539  694  358  386  385  589  546  606  320  605  585  560  399  548  391
394  482  320  576  510  508  421  492  476  588  727  307  541  458  622
478  773  364  357  457  429  529  485  350  676  440  434  382  392  511
429  311  851  701  461  317  391  493  623  293  266  434  669  401  706
624  327  865  560  357  559  525  647  534  206  292  790  562  652  352
--> 327

 17   14   12    1    8    3    8  -11   16  -11   30   24
 41  -11   15    6    0   22   39   -9  -12   -9    0   -8
 28   12   20    1   22   15   12  -12   14  -13   17   24
  9    8   13    8   14   19    6   19   13   20    4   16
 19   -1   12   -1    8   21   15   11    8   19    5   17
 23   19   18   18   10   -4   14  -18    9  -39   31    3
  8    5   11    6    7   14    7   20   12   20    9   15
--> 5

58  48  37  26  35  29   8  32  60  50  36  30  35  50  30
53  35  29   1  33  56  43  64  82  52  53  74  27  46  57
65  47  42  25  39  22  15  47  73  32  33  51  34  60  39
50  48  25  40  18  66   6  26  51  65  44  10  36  64  35
65  42  31  37  38  57  25  30  59  61  53  40  36  53  46
67  36  36  20  39  43  33  49  73  43  46  61  32  53  48
69  40  40  23  34  30  19  54  78  31  38  58  33  64  45
57  45  29  37  27  56  11  26  55  61  42  21  36  59  33
69  38  36  21  34  35  24  57  81  32  40  63  32  63  49
57  52  24  56  30  90  25  22  53  77  77  32  50  71  60
59  51  24  52  32  83  27  26  54  74  71  31  46  66  56
--> 51

105  131  131  118  119  129  131  138  114  111  131  130  129  126  129  154
 91  150  140   96  112  104   86  151  105   83  147   93  141  139  146  210
113  129  130  125  123  130  137  132  119  122  131  134  128  127  128  128
202  164  144  132  135   88   63  112  172  166  140   76  127  182  171   16
138  130  130  134  130  128  125  125  135  138  130  126  127  131  132   87
174  138  131  137  136  117   98  119  156  151  131  105  127  150  142   54
117  129  130  127  125  130  136  131  121  125  131  135  128  127  128  121
188  147  133  137  137  102   81  116  164  157  132   91  127  167  152   37
175  139  131  137  137  117   97  119  156  152  131  104  127  151  142   53
103  131  131  116  118  128  129  139  113  108  132  128  130  127  130  161
202  164  144  132  135   89   63  113  171  165  140   76  127  182  171   16
191  150  134  136  138   99   78  115  165  159  133   88  127  171  155   33
--> 150

-22    8    1  -16  -18  -28   -2    2  -46    2  -23
 -5  -17   25  -19   -2   13  -26  -32    6   -1  -16
-16    2  -30   -6   -2  -34  -13   19  -38  -23  -24
 -3    2  -13  -18   15   -8   18   13  -39   16   -5
 36  -13    5  -17   -1  -33   -2   -3   18  -21   -9
 26    2    7    9   -2   22  -29   15  -15    5   10
  1  -21  -19  -35   16   25  -17   14  -11  -22  -12
-41    7  -11  -13   -3  -39    1  -25    3   -2   12
-37  -11   -2  -16  -25  -23  -11  -35  -15   -7   14
--> -11
---
[-2.58, -0.72, +1.04, -1.00, -6.41, +0.28] out +0.28
[+0.06, -0.05, -1.58, +0.48, -0.21, +4.92, -6.88] out -6.88
[-3.25, +1.90, -6.28, -2.97, +1.62, -2.30, +1.30] out +1.30
[-2.42, -1.37, +0.34, -1.59, +2.09, -3.59, +5.59] out +5.59
[+2.73, +2.50, +5.32, +0.82, -3.20] out -3.20
[+1.18, +2.44, -3.62, -6.75, -0.81] out -0.81
[+3.91, +5.60, +2.30, -1.84] out -1.84
---
-4.77  +4.11  -6.31  -4.97 out -4.97

-1.34  -2.32  +0.54  +0.80
-0.87  -5.51  -1.58  +3.11
out -2.32

+0.11  +0.70  -3.40  +0.66  +4.18
-1.94  -5.46  +3.98  +2.53  -1.91
out -3.40

+2.57  +4.92  -5.01  -3.04  -6.12  +3.43 out -5.01

-6.63  +2.93  +0.04  -4.44  -1.44 out -4.44

-0.38  +2.44  -3.79  -2.59  +7.41  +4.80 out -2.59

+2.59  +3.93  +5.31  -2.12  -4.16  -1.45 out -2.12

-6.35  -1.35  +0.46  +1.21
+0.67  +3.18  +4.06  -3.33
+5.26  +6.48  +5.48  +0.16
out -3.33
---
[ 5.69,  3.29, -7.32,  4.59,  4.66]	4.66
[ 1.48,  4.00,  1.20, -5.57,  2.66,  1.74]	1.74
[ 5.48,  4.07,  3.22,  2.38, -3.04,  2.72]	2.72
[-5.20, -0.09,  0.05,  5.48, -7.04]	-7.04
[ 5.46,  1.19, -7.30,  2.98,  3.63]	3.63
[0.01, 1.06, 6.06, 6.48, 1.42, 0.10]	0.10
[ 2.85, -4.98,  2.21, -5.35, -4.90]	-4.90
---
[[7 6 6 6 3 5]
 [7 3 2 2 0 5]] yields 3

[[238 137 135  41 188 123 200]
 [146 128 181 130 141 156 127]
 [186 136 130  94 155 108 135]] yields 128

[[64 84 62 97 70 97 55]
 [57 69 59 73 23 87 51]] yields 69

[[ 840  717  465  321]
 [-836  289  -71  269]] yields 289

[[611 439 512 266]
 [192 992 592 743]
 [209 895 558 817]] yields 992

[[-490  391 -386 -597 -374]
 [-150  755 -246  -68 -295]] yields 755

[[192  42  40  39  41 189 189]
 [180  52  44  48  47 181 192]] yields 52

[[-505 -293  574  686  224  393  212]
 [-304 -142  512  596  282  244  287]
 [-537 -397  464  599   20  637   -4]] yields -142

[[ 316  140 -903   19]
 [ 161   41 -993  534]] yields 41

[[8182 1158 1110 2588 3031]
 [1588 4014 1852 1434 3988]] yields 4014
---
[ 38 223 113 177 131] yields 131

[ 37  41 -12 -41] yields 37

[-831   97  669 -757] yields 97

[ -8  36 -38 -34] yields -8

[[2 3 9 4 5]
 [6 5 8 6 8]] yields 4

[3 6 1 9 2] yields 3

[[21 59 50 52]
 [76 96 45 52]] yields 50

[339 641 236 918] yields 641

[5 7 6 4 2] yields 5

[18 89 68 40 44] yields 44
---
array([[-1.48, -0.41, -0.43, -5.44],
       [ 0.00,  3.76,  2.76, -2.44],
       [ 0.76,  5.35,  4.01,  0.00]]) -> -0.43

array([[-0.45,  0.49,  5.23, -0.54, -0.45,  0.71],
       [ 0.60,  1.21, -4.95, -0.27, -0.10,  0.12],
       [ 1.03,  0.29, -5.56,  0.52,  0.65,  1.04]]) -> 5.23

array([[-4.11, -1.59,  1.05, -1.37,  6.38],
       [-0.36, -2.49,  0.48, -2.72,  0.93],
       [-0.49,  0.40, -2.82,  0.93, -0.60]]) -> 1.05

array([[-0.57,  1.44,  1.95,  3.07,  3.20,  3.60, -1.03],
       [ 0.76,  3.63,  2.65, -3.16, -3.12, -2.05,  0.90],
       [ 6.79,  3.78,  0.49, -3.52, -2.96, -4.49,  6.26]]) -> 1.95

array([[ 5.46, -4.04, -0.84, -2.52],
       [-2.51,  3.63, -3.68,  2.33],
       [-0.73, -3.37, -5.81,  1.68]]) -> -0.84

array([[-0.75,  1.28,  1.37, -5.99,  0.31, -4.08,  1.01],
       [ 4.03, -3.06, -0.89, -1.17,  5.73,  2.19,  4.94],
       [ 4.59, -3.43, -1.68,  4.99,  5.13,  6.89,  3.78]]) -> 1.37

array([[0.09, 2.37, 3.29, 2.81, 2.29, 2.72, 6.06],
       [0.44, 4.31, 4.24, 4.86, 2.00, 4.46, 1.82],
       [0.36, 3.37, 5.04, 1.15, 2.35, 1.64, 1.85]]) -> 3.29
